Below are the code and all the weights of a small trained network. Each question names an input and a class and asks about switching units off, where a switched-off unit gives its printed mean instead of its output.

import numpy as np


def w(rows, s, z=0):
    codes = np.array(rows[::2]) - 128.0
    scale = np.full(codes.shape[1], s)
    scale[-1] = z or s
    return codes * scale


def f(y):
    return np.maximum(y, 0)


def log_softmax(a):
    a = a - a.max(-1, keepdims=True)
    return a - np.log(np.exp(a).sum(-1, keepdims=True))


def net(x, mask):
    res = np.array(x, float).reshape(1, 3) / 4 @ E
    y = f(res @ A[0][:, :-1].T + A[0][:, -1])
    res = res + np.where(mask, y, B[0][:, -1]) @ B[0][:, :-1]
    return log_softmax(res[-1] @ U[:, :-1].T + U[:, -1])


A, B = {}, {}
E = w([
[104,28,219,139,2,111],'x0',
[200,75,212,129,224,169],'x1',
[46,208,199,176,98,222],'x2',
],0.011)
A[0] = w([
[155,124,59,104,158,61,136],'neuron 1',
[117,24,213,151,9,119,140],'neuron 2',
[180,65,45,99,122,45,195],'neuron 3',
[216,123,76,78,108,57,184],'neuron 4',
[56,209,124,227,83,163,169],'neuron 5',
[98,90,151,149,53,145,132],'neuron 6',
[66,201,176,101,145,254,204],'neuron 7',
[201,106,144,114,219,128,50],'neuron 8',
[166,62,223,149,112,112,110],'neuron 9',
[76,165,29,149,82,78,182],'neuron 10',
[103,159,25,94,70,32,119],'neuron 11',
[199,97,124,121,214,114,124],'neuron 12',
[92,134,44,100,95,57,126],'neuron 13',
[120,138,47,129,122,68,134],'neuron 14',
[77,196,126,151,89,165,148],'neuron 15',
[232,19,188,131,203,81,216],'neuron 16',
[80,29,158,133,59,73,188],'neuron 17',
[65,236,91,126,61,154,224],'neuron 18',
[39,161,132,146,89,173,207],'neuron 19',
[206,94,110,64,197,79,255],'neuron 20',
[241,79,184,128,157,89,177],'neuron 21',
[147,239,172,171,166,190,144],'neuron 22',
],0.0099,0.0053)
B[0] = w([
[89,196,111,121,85,174,200],'neuron 1',
[97,39,220,98,62,95,240],'neuron 2',
[115,165,147,74,73,198,229],'neuron 3',
[124,177,152,107,75,180,213],'neuron 4',
[152,138,117,219,188,86,226],'neuron 5',
[118,106,230,129,101,70,185],'neuron 6',
[130,106,168,171,216,146,251],'neuron 7',
[88,84,51,205,113,196,200],'neuron 8',
[130,78,159,73,153,158,190],'neuron 9',
[186,203,107,81,124,68,217],'neuron 10',
[216,200,106,62,85,92,218],'neuron 11',
[139,116,63,141,106,188,209],'neuron 12',
[145,200,90,93,71,110,197],'neuron 13',
[125,222,78,73,70,124,189],'neuron 14',
[135,156,112,160,199,95,197],'neuron 15',
[194,26,57,110,110,239,248],'neuron 16',
[72,101,255,85,18,80,215],'neuron 17',
[154,199,95,201,169,65,235],'neuron 18',
[123,115,155,149,177,41,210],'neuron 19',
[100,133,87,139,59,221,241],'neuron 20',
[183,74,136,153,99,204,210],'neuron 21',
[108,126,129,162,205,164,229],'neuron 22',
],0.0095,0.015)
U = w([
[212,193,57,123,127,25,66],'0',
[70,125,212,141,80,2,63],'1',
[173,239,99,57,64,163,252],'2',
[128,158,135,195,240,126,246],'3',
[175,48,47,138,110,231,86],'4',
[15,153,67,105,104,193,49],'5',
[31,128,114,50,145,117,55],'6',
[137,38,213,62,80,151,192],'7',
],0.0093,0.003)

Each question gives the input, the list of numbers given to net, and the class t.
The units are the neurons (one row each of A and B). Each row of codes is followed by its name. A weight is (code - 128) times the scale printed after its matrix; where a second scale follows, it is the last column's (A, B and U).
mask holds one flag per neuron, in row order. A switched-off neuron (its flag False) gives its mean, the last column of its row in B, instead of its output. The means were averaged over made-up inputs and are rounded, as every weight is.
A unit's drop is (log p(t) with every unit on - log p(t) with that unit switched off) / (log p(t) with every unit on - log p(t) with every unit switched off).
most important unit: the unit with the biggest drop
k most important neurons: the k neurons with the biggest drops, biggest first
drop of u: that unit's drop, to one decimal
input [-4,-5,5], class 3: most important unit -> neuron 7
input [-8,-7,7], class 3: 2 most important neurons -> neuron 7; neuron 22
input [4,-1,-6], class 7: 2 most important neurons -> neuron 17; neuron 2
input [-6,1,0], class 5: 2 most important neurons -> neuron 16; neuron 21
input [2,-8,6], class 0: 2 most important neurons -> neuron 18; neuron 10
input [-4,0,-8], class 2: drop of neuron 14 -> 0.2
input [4,-2,8], class 1: drop of neuron 2 -> 0.1
input [1,-2,0], class 1: drop of neuron 16 -> 0.2
input [3,-7,6], class 1: drop of neuron 11 -> 0.0
input [6,8,-6], class 4: 2 most important neurons -> neuron 16; neuron 8
